(in the rows, 128 means zero)
Each row is followed by its class number.
[136 123 108 146  69 112  94 145 156 142 148  96 130 115 131 117 179 127
 138 126 138 133 151 123 131 124  68 109 105 102 133 152 117 132 107 130
 141 119 126 142 142 115 104] => 5
[144 135 116 127 113 106 150  53  99 113  96 158 149 152 149  65 112 124
 123 117 123  92 144 103 155 161 113 141 148 163 185  97 113 170 121 148
 149 127 136 147  97 142 108] => 3
[156 111 143 100 119 137 151 115 130 125  76 134 157 134 119  81  70 129
 116 144 110 100  78 117  90 163 143 123  98  99 131 136 111 184 119 131
  90 126 159 140 116 126 166] => 2
[150 139 144 107 200 150 116  88 137 111 126 132 123 158 125  79 104  99
 138 133 139 106 131 113 125 127 158 124 138 120 128 130 134 123 136 141
 126 155 117 112 137 127 127] => 3
[139 112 146 104 184 151 129 105 118 155 177 121 123 142 150  91 135 134
 151 133 122 132 121 132 113 159 136 124 114  86 144 138 117 107 159 150
 126 150 120  81 146 110 140] => 12
[ 97 143 142 113 177  71 153 105 161  86 104 199 107 121 131 105 181 103
  93 139 154 112  87 109 109 153 132 137 123 124 112 149 127 127 149  99
 101  98 134  99 150 155 145] => 6
[123 120 131 119 101 109 237  89  88 139 105 135 143 173 169 115 148 149
  87 161 156 144  96 105 154 163 182 172 146 113 134 108 130 144 198 124
 119  87 158  77 161 146 147] => 12
[131  85 141  97 129 111  68 172 127 126 165 103 113  53 145 139 135 144
 148 118 142 108 130 150 142 105 125  96 146 163 173 202 154 131 137 121
 120 120 121 146 113 124 119] => 12
[137 129 139  89 114 118 119 160 142 102 193 106  99  92  69 134  99 139
 133  93 119 104 155 132  96 115 114 124 112 183 113 153 125  85 126 137
 108 133  61 148 108 149 127] => 7
[127  94 118 122 155 159 152 103 117 170 137 102 115  83 182 136 171 156
 124 157 131 119 157 127 140 102 133 114 143  85 147 178 142  76 116 146
 170  99 141 107 152 150 111] => 11
[126 161  79 160 125 119 103 153 195  91 145 165 177 172 114  75 155 100
  95  85 172 173 123  87 112 143 147 138 160 141 100  95 124 192 144 139
 109 152 151 114 115 105 131] => 1
[121 146 121 120 160 111 130 136 146 118 140 149 117 147 116 112 153 129
  69 154 116 143 124 114 132 160 137 140 114 112 146  96  95 138 138 132
 131 118 133  99 122  86 138] => 10
[109  99 117  82 127 139 141 110 115 177 186  86 129 101 172  96 148 151
 117 127 140 132 153 139 148 147 113 117 150 113 205 136 134 102 119 141
 185 120 159  76 132 126  74] => 9
[136 134 168 155 135 159 108 147  97 151 132  97 126 126 180 127  94 128
 164 118 149 120 125 125 145  75 149 102 156  90 181 125 123 103 154 156
 139 145 101 108 142 136 127] => 0
[141  90 121 134 151 153 101 150 104 135 172 174 132 171 151 131  90  72
 144 110 134 128 181 107 107 125 108 117 160 197 175 108 139 121 124 155
 175 206  97 152  99 126 113] => 1
[109 128 149 131 240 153  68 167 106 162 117 129  96 167 161 118  64 121
 192  87 163  94  94 108  91 112 148 135 107  69  68 152 181 195 103 105
  94 135 101 116 184 148 130] => 0
[135 121 122 186 145 157 124 195 116 152  68 154 136 192 165 113  94 105
 124  98 123 105 138 114 157 114 136 128 158 103 148 104 147 191 131 170
  99 156 141 135 126 129 116] => 1
[191 132 110 136 118 154  85 140 149 133 168 111 165 175 165 170 124  86
 186 148 134 171 125 102 148 126 140  83 124  81 109 160 150 161 121  86
 117 202 143 175 150  82 150] => 7
[103  86 106 124 138  93 103 146 153 137 130 136 114 115 144  88 157 122
  93 142 112 119 101 139 111 172 122 161 119 101 158 130 152 152 123 110
 153  78 179 100 150  95 153] => 4
[124 151 107 162 147 132 133 135 116  74  81 165 159 143 138 147 149 139
 110 157 153 152 104 130 185 142 147 133 162 119 129 110 152 150 133 117
 120 119 174 173 125  92 123] => 8
[129  96 128 135 108 114  76 171 152 165 147  64  97 109  66 150  88 136
  92 134 115 127 133  89 101  77 138 128 120 127 170 142 115 113 137 131
 141 106 123 105 112 125 182] => 7
[178 118  79 156 126 181 106  98 116  95 118 176 187  75 178 117 127  79
 138 129 144 164 145 119 138  94 136  95 177 182 194 152 155 121 136 159
 108 171 116 154 108 131 121] => 9
[ 99  93 162  68 123 112 140 198 149 104  93 136 115 128  56 132  75 139
 107 137 127 105 109 134  84 108 164 134 125 130  98 130 139 158 106 114
 138 127 160 140 109 120 144] => 1
[109 129 160  92  92 126 144 151 123  66 149 104 171  88 156 101 146 105
 156 125 116 118 149 152 107 173 132  77  95  62 131 133 142 168 129  89
 125 146 156 139 137  99 112] => 6
[ 97  83 122 105 173 138 142 174 143 153 183 118 112 137 106  99 150 118
 101 144 129 151  97 159 137 175 123 130 142 114 182 108 163  89 128 138
 183 102 178 118 136  82 133] => 2
[159 139 132 125 108 124  78 187 199 102 158 102 125  94 180  74 178 118
  91 129 121 124 120 138 133 164 130 119 137 101 159 169 139 101 139 145
 112 152 141 117 135 106 127] => 7
[ 92 116  95 145 188 134 140 132 122 112 110 132 134  94 121 117 115 134
 109 108 170 123 118 126 129 146 149 152 146 198 137  98 140 162 146 159
 103  91 131 115 119 150 130] => 4
[144 142  95  81 168 145 123  90 125 117 143 125 160 112 161  93 189 138
 146 165 121 126 128 145 137 170 140 111 104  98 137 123  96 128  78  92
 137 129 110 126 137  82 100] => 0
[162 107 154 145  95 151  89 192  98 114 161 128 113 145 125 163  75 108
 131  89 121 113 173 126  67 117 103 109 124 105 107 169 159 148 117 131
 118 190  98 190 115 130 149] => 11
[145 127  73  94  90 113 157 125 154 173 144 154 141 138 190 128 172 118
 141 137 174 142 114 116 184 153 154 126 134 113 174 135 126 169 152 136
 107 130 162 111 157 107 157] => 2
[149  77 126 130  63 196  85 146 102 170 133  52 117  71 157 153 161 108
 144 130 111 126 170 129 179 117 124  87 147 102 193 165 156  90 120 106
 165 171 146 142 115 119 145] => 5
[145  97 125 103 104 148  74 133 146 140 144 108 129  40 153  79 185 131
 125 139 156 116 155 141 110  82 146 109 150 113 173 205 139 126 119 108
 166 117 166  81 156 120 115] => 10
[155 142 134 137 125 173  86 107 104 100 178 152 116 165 195  67 148  89
 146 141 143 144 152 107 186  90 132 113 174 119 171 138 122  73 126 131
 166 140  99 107 148  81  84] => 6
[118 146  92 127 149  95 163 128 134  94 122 145 120 119 148  98 202 161
 104 139 153 128 142 130 165 177 128 153 168 170 150 105 107 173 134 131
 139  88 156 152 119 128  91] => 11
[138 101 100 127 188 174 109 114 127 108 182  93 152 119 146 117 188  92
 122 149 127 140 142 138 155 206 108  86 114  90 146 114 130  98 102 121
 143 151 131 148 129  69 106] => 4
[146 134 118 130  70 147 116 150 118 143  89 126 145  75 171 126 122 127
 156 112 109 110 172 134 157 101 123  88 165  65 230 140 140 134 136 101
 157 139 145 123 109 128 148] => 5
[101 134 130 132 120  87 162 161 120  73 158 152 119 129 145 143 174 100
 117 121 164 179 140 150 142 183 102 110 135 124 142  88 111 150 119 112
 127 132 144 169 146 115 104] => 0
[125 104 122 108 123 105  50 180 123 126 167 138 120 120  81 140 101 140
 131 105 112  87 108 149 117 102  93 129 124 173 149 166 165 127 100 121
 120 121  92 165  96  96 131] => 6
[170 138 107 107 111  99 121  90 142 115 136 134 177 170 111 105 105 133
 125 130 157 116 119 124  95 142 104 131 132 170 132 108  93 169 121 154
  91 171 105 153 125 152 128] => 6
[160 155 106 121 156 179 175  63 156  90 158 153 120  98 171  86 178  94
 137 179 148 163 137 112 145 190 135 111 144  86 180 147 139 118 105 160
 167 115 147  99 119  64 111] => 5
[ 97 157  88 148 174 107  92  68 181 171 162 120 108 164 155 117 173 127
 145 140 149 130 163 122 148  97 125 123 119 140 127 109 129 116  96 135
 171 123 139 101 160 140  91] => 5
[142  83 136 128  95 116  82 147  93 156 104 101 124 105  91 166 108 143
 115 125 126 120 101 150 113  93 117 116 139 128 179 160 149 156 106  90
 124 123 161 159 111 140 139] => 9
[108 122 106 104 247 148  85 134 135 116 168 132  94 126 139  87 150  97
 147 119 161 146 124 113  95 186 102 152  93 141  77 128 144 159  95 126
 122 120 107 111 153 104  94] => 11
[133 116 130 218 101 145  48 187 165  96  96 117 111  87 146  16 150  91
 112 101  63 113 171 128 122 113  83 119 165 145 154 102 132  92 128 155
 161 133  93 181  98 140 137] => 12
[105 124 126 125  15 108 135 175 123 100 107 111 172 115 118 116 124 152
  71 131 130 133  89  90 141 104 173 138 130 139 126 110 122 149 160 119
 118 117 129 151 111 128 147] => 8
[136 116 111 142  13 153 115 153 136 149 193  75 171  56 203 118 188 111
 170  85 132 133 167 145 127 107 138  52 150  72 162 174 149 137 103  73
 162 162 144 158 128 129 125] => 0
[ 77 122 136 128 187  90 127 163 146 125  90 149  71 109  96 109 105 119
  66 114 121 111 110 141  77 153  98 150 127 108 148 112 147 126 104  90
 138  76 159 107 111 146 141] => 9
[119  89  95 127 118 122 133 127 159 156 188 131 152 124 156  61 214 102
 125 121 137 134 152 133 151 148  97  91 129 105 180 136 140 113 115 167
 168 123 150 128 173 126  82] => 2
[131 146 127 144 115  89 147 142 133 120 117 162 117 154 149  99 144 128
 106  93 116  97 142 127 124 146 123 139 127 143 124 125 112 157 152 131
  96 139 109 147 122 167 130] => 3
[146 130 153 109 156 102  68 167 147 101 176 136 108 109 117 101 138 136
 110 105 125 109 113 136  82 178  98 105  97  89 144 149 111 182 105 142
 101 151 115 150 121 115 117] => 10
[123 104 150  63 136 121  92  83  93 160 196 107  82 115  97 120 106 166
 156 116 126 123 128 130 129 127 119 144 110 130 152 153 125 101 118 104
 173  85 117  94 134 123 131] => 2
[147 101 123  85 120 144 108  87 143 126 198 109 119 101 134  88 185  93
 176 138 129 154 158 119 153 160  98 105 129  95 137 142 135  75 128 118
 177 150 112 127 148  87 131] => 12
[186 146 113 156  88 139  49  98 166 134 135  94 163 127 157 109 194 109
 121 145  98 137 160 118 137 148 107 107 105  49 140 137 111 127 113 133
 143 159  97 119 144  91 139] => 4
[129 138 100 196 153 158 128 159 158 138 130 154 106 142 220  57 156  70
 127 130  96 157 174 129 150 152 109 133 172 117 162  97 147 109 142 134
 170 131 127 116 130 103 133] => 12
[108 110 137  99  77 131  53 151  95 141 204  85 121 134 110 125 135 128
 139 100 120 161 102 122 113 137 113 142  84 128  98 109 138 121 107  76
 154 149  85 140 137 115 122] => 8
[158 111  85 114 104 165  88  94 144 197 177  68 129  95 181 125 181 144
 128 134 136  72 137 144 146 111 154 102 127 102 164 201 168 106  94 127
 126 140 144 111 125 112 116] => 9
[148 126 109 116  95 144  88 150 137 124 155 126 166 192 128 108 101  86
 171 123 149 140 127  91 118  97 153 120 102 157  96  81  98 170 129 139
 112 190  91 146 127  93 123] => 1
[150 141 143 196 138 140 113 141 117 115  49 121 165 173 118 160 100  71
 115 138 124 156 133 113  99 139 108 128  87 143  90 102 141 170 122 129
  88 174 122 150 141 141 137] => 7
[ 81 146 168 121 161  72 159 114 112  58 130 143  97 176 154 144 145 109
 123 121 161  96 106 131 152 204 125 138  99 103  78  72 146 122 137  94
 119 113 154 162 133 130 105] => 1
[147 129 105  94 127 132 110 115 129 147 214  87 111 106 129 106 176 174
 157 120 166 116 161 133  57 178  82 125  77  69  99 146  54 122 113 114
 121 145 101 119 147 129 128] => 8
[119 134 128 178 100 149  51 134  59 131 158  89 134 153 163  97 119 120
 155  79 152 131 166 118 171 115  96 121 155 139 177  81 115 124 120 112
 167 142 112 142 118 101  95] => 0
[ 89  96 141 170 111  62  74 162 132 165  84 128 126 161 103 132 148 120
  93  94 119 100 122  83 111  88 113 154 114 152 117 119 136 161 159 113
 132 106 118 106 139 183 135] => 1
[112 146 129 142 123 109 136 177 131  99 117 165 154 181 100 139  93  77
  88  89 171 147 155  81 127 160 101 115 144 161 121  94 130 151 170 111
 122 164 122 148 106 125 151] => 2
[131 129 101 103 146  85  72 121 178 135 220 138  90 127 197  78 175 135
 131  93 148  92 165 116 108 200  96 129 101 127 107 178 127 165 116 147
 102 153 115 127 138 122 118] => 12
[128 152 125 108 162  91 122  72 121  85 136 148 148 189 134  85 124 124
 167 126 157 115 116 107 141 172 127 135  92 144  80  84 105 172 145 117
  99 127 130 162 160 131 111] => 2
[145 122 132 162 158 172  81 137 112 144 145 125 139 188 134 138  36  89
 119  90  66 129 164  93 112 134 103 130  94 205  82 118 125 131 137 173
  90 216  59 159  76 125 148] => 3
[143 122 144  76 140 141 112  72 117 112 178  89 137 107 185  95 143 133
 130 108 130 103 137 150  89 209 109 111  80  86  91 179 147 147  92 105
  92 163 151 121 143 140  82] => 9
[133 162 119 165 124 185  60 147 117  90 171 142 133 126 138  55 106 105
 131  65  96 167 178 102 140 119 126 114 154 132 136 101 117 109 138 122
 140 158  70 124  83  87 133] => 12
[130 139 105 180 136 214 130  82 122 150 172 109 101 105 197  93 139  97
 120  90  55 101 217 102 135 185 119 101 125 118 169 103 128  69 122 165
 156 192  94 132  71 146 153] => 5
[138 151 111 102 148 168 137 125 147 168 158 119 111 123 158 116 133 125
 181 150 103 120 137 122 124 112 159 116 114 102 151 130 121 117 126 111
 156 132  89  95 123 107 138] => 5
[132 157  93 106 194 144 156  65 107 151 161 113 170 159 181 174 140 157
 153 139 203 144 143 122 155 132 152 136 141 176  99 125 144 137 138 144
 128 146 119 111 146 147  82] => 11
[ 86  68 133  82  85 127 164 180  87 144 161 139 111 100  61 193 113 131
  87 126 136 142 110 124 108 147 144 133 111 147 157 138 153 140 127 123
 137 139 144 139 103 107 169] => 8
[152 146 127 106 126 134 129  74 119 127 175 113 142 121 155 121 166 125
 147 103 128 108 145 120 149 175 121  90 128  73 166 131 124 139 122 130
 130 164 128 141 113 120 119] => 11
[140 132 123 155 107  91 137 140 144 116 152 154 122 123 167 127 154 121
  88 125 138 123 167 121 140 100 135 112 175 126 197 158 122 103 178 137
 148 118 135 121 119 140 140] => 3
[122 122 119 135 178 115  71 126 136 142 174 118 141 146 115 109  78 129
 134  93 170 113 128 127  94 102  94 127 115 203 118 137 121 109 144 151
 104 123 105 121 127 145 114] => 2
[136 151 128 146  77 118 123 121 118 115  94 133 135 130 111  81 142 139
 105  91  77  72 149 118 194 108 151 120 179  92 200 102 131 136 143 110
 148  92 108 128 105 128 130] => 4
[110 141 118 155 129  81 192 109 162  81 102 179 143 128 126 120 172  87
  76 153 153 154 134  74 131 151 156 109 147 125 174 102 106 144 166 124
 139 121 175 122 131 143 154] => 7
[168 122 126 130 130  96 127 133 142 116  73 149 165 157 136 108 135 127
 122 147 141  92 104 133 122 138 129 148 138 162 149 137 133 198 135 165
  93 126 134 131 128 133 101] => 1
[122 130 140 151 213 119 123  31 142 123  96 173  96 158 136  83  90 120
 119 146 127  79 142 105  95 164 105 143 137 126 161 134 152 139  96 166
 169 126 183 115 119 145 127] => 5
[118 123 131 170 136 153 147 118 102 145 174 126 119 157 189 139 139  86
 161 114 164 126 185  87 154 170 100  93 143  91 175  98 124  76 159 131
 186 193 160 142 126 118 147] => 7
[119 155  78 148 118  83  79 166 190 135 171 120 148 167 130 115 154 179
  47 115 139 110 140 147 142 129 143 147 156 162 152 103 108 130 135 158
 127 128 138 123 107 106 127] => 4
[137 141 102 136 137  98 128 132 154 116 119 158 157 138 108 145 159 122
  95 137 120 156 129 131 162 123 138 130 165 152 175  93 109 119 169 128
 132 125 111 118 125 121 149] => 4
[110 114 129 166 144 164  81 252 120 127 158 155  80 117 170 111 163 124
 119  68  95 136 156 116 106 173 109 128 114  81 100 167 134 175 136 126
 104 162 126 151 116  95 147] => 11
[127 120  96 144  93 101 130 145 147 134 116  98 177  93 120  93 180 149
  76 116 154 107 103 135 115 129 133 135 139 145 133 148 168 193 120 122
 115  79 151 126 140 153  97] => 10
[129 138 111 117 137 105 150 120 154 109 168 143 154 177 100 101 138 120
 134  96  97 129  96 125 125 191 114 135 116 152  74 111 138 178 113 129
  88 149 112 175 126 115 123] => 0
[137 135 122 169 126 199  74 109  78 168 133 132 145 166 133 123  36 122
 178  89 121 125 119 120 123  68 140 138 129 152 121 128 165 156 104 141
 122 161 113 129 112 109 131] => 8
[149 109 123 116  82 159  82 186 151 146 219  66 134  99 182  99 208 124
 116 123 100 149 177 140 149 132 122  78 137  64 160 171 126  78 124 106
 183 163 109 133 129  96 105] => 3
[177 112  99 106 102 133  72 127 130 165 155  89 150 124 166  80 144 146
 124 138 165 133 139 104 111 128 116 113 128  78 202 131  60 116 122 120
 139 164 135  96 149 129 136] => 7
[191 127 114 176 107 174  84 106  92 110 147 183 131 155 162  88  87 115
 170 104 114 160 131 147  90  84 129 154 159 134 143 124 125 124 113 132
 133 141 111 137 123 121 137] => 1
[151 135 121 188  75 147 113 171 141 121 117 137 130 101 146  92 132  80
 103 127  95 150 195  80 111  76 127 106 152 112 201 124 113 104 145 141
 171 130  82 109 122 137 143] => 7
[125 125  82 125 164 161 118  99 120 155 217 132 157 144 221  84 159 138
 133 105 147 164 137 137  95 214 102 118 105  89 138 116  97 128 122 124
 125 188 176 107 128 103 114] => 9
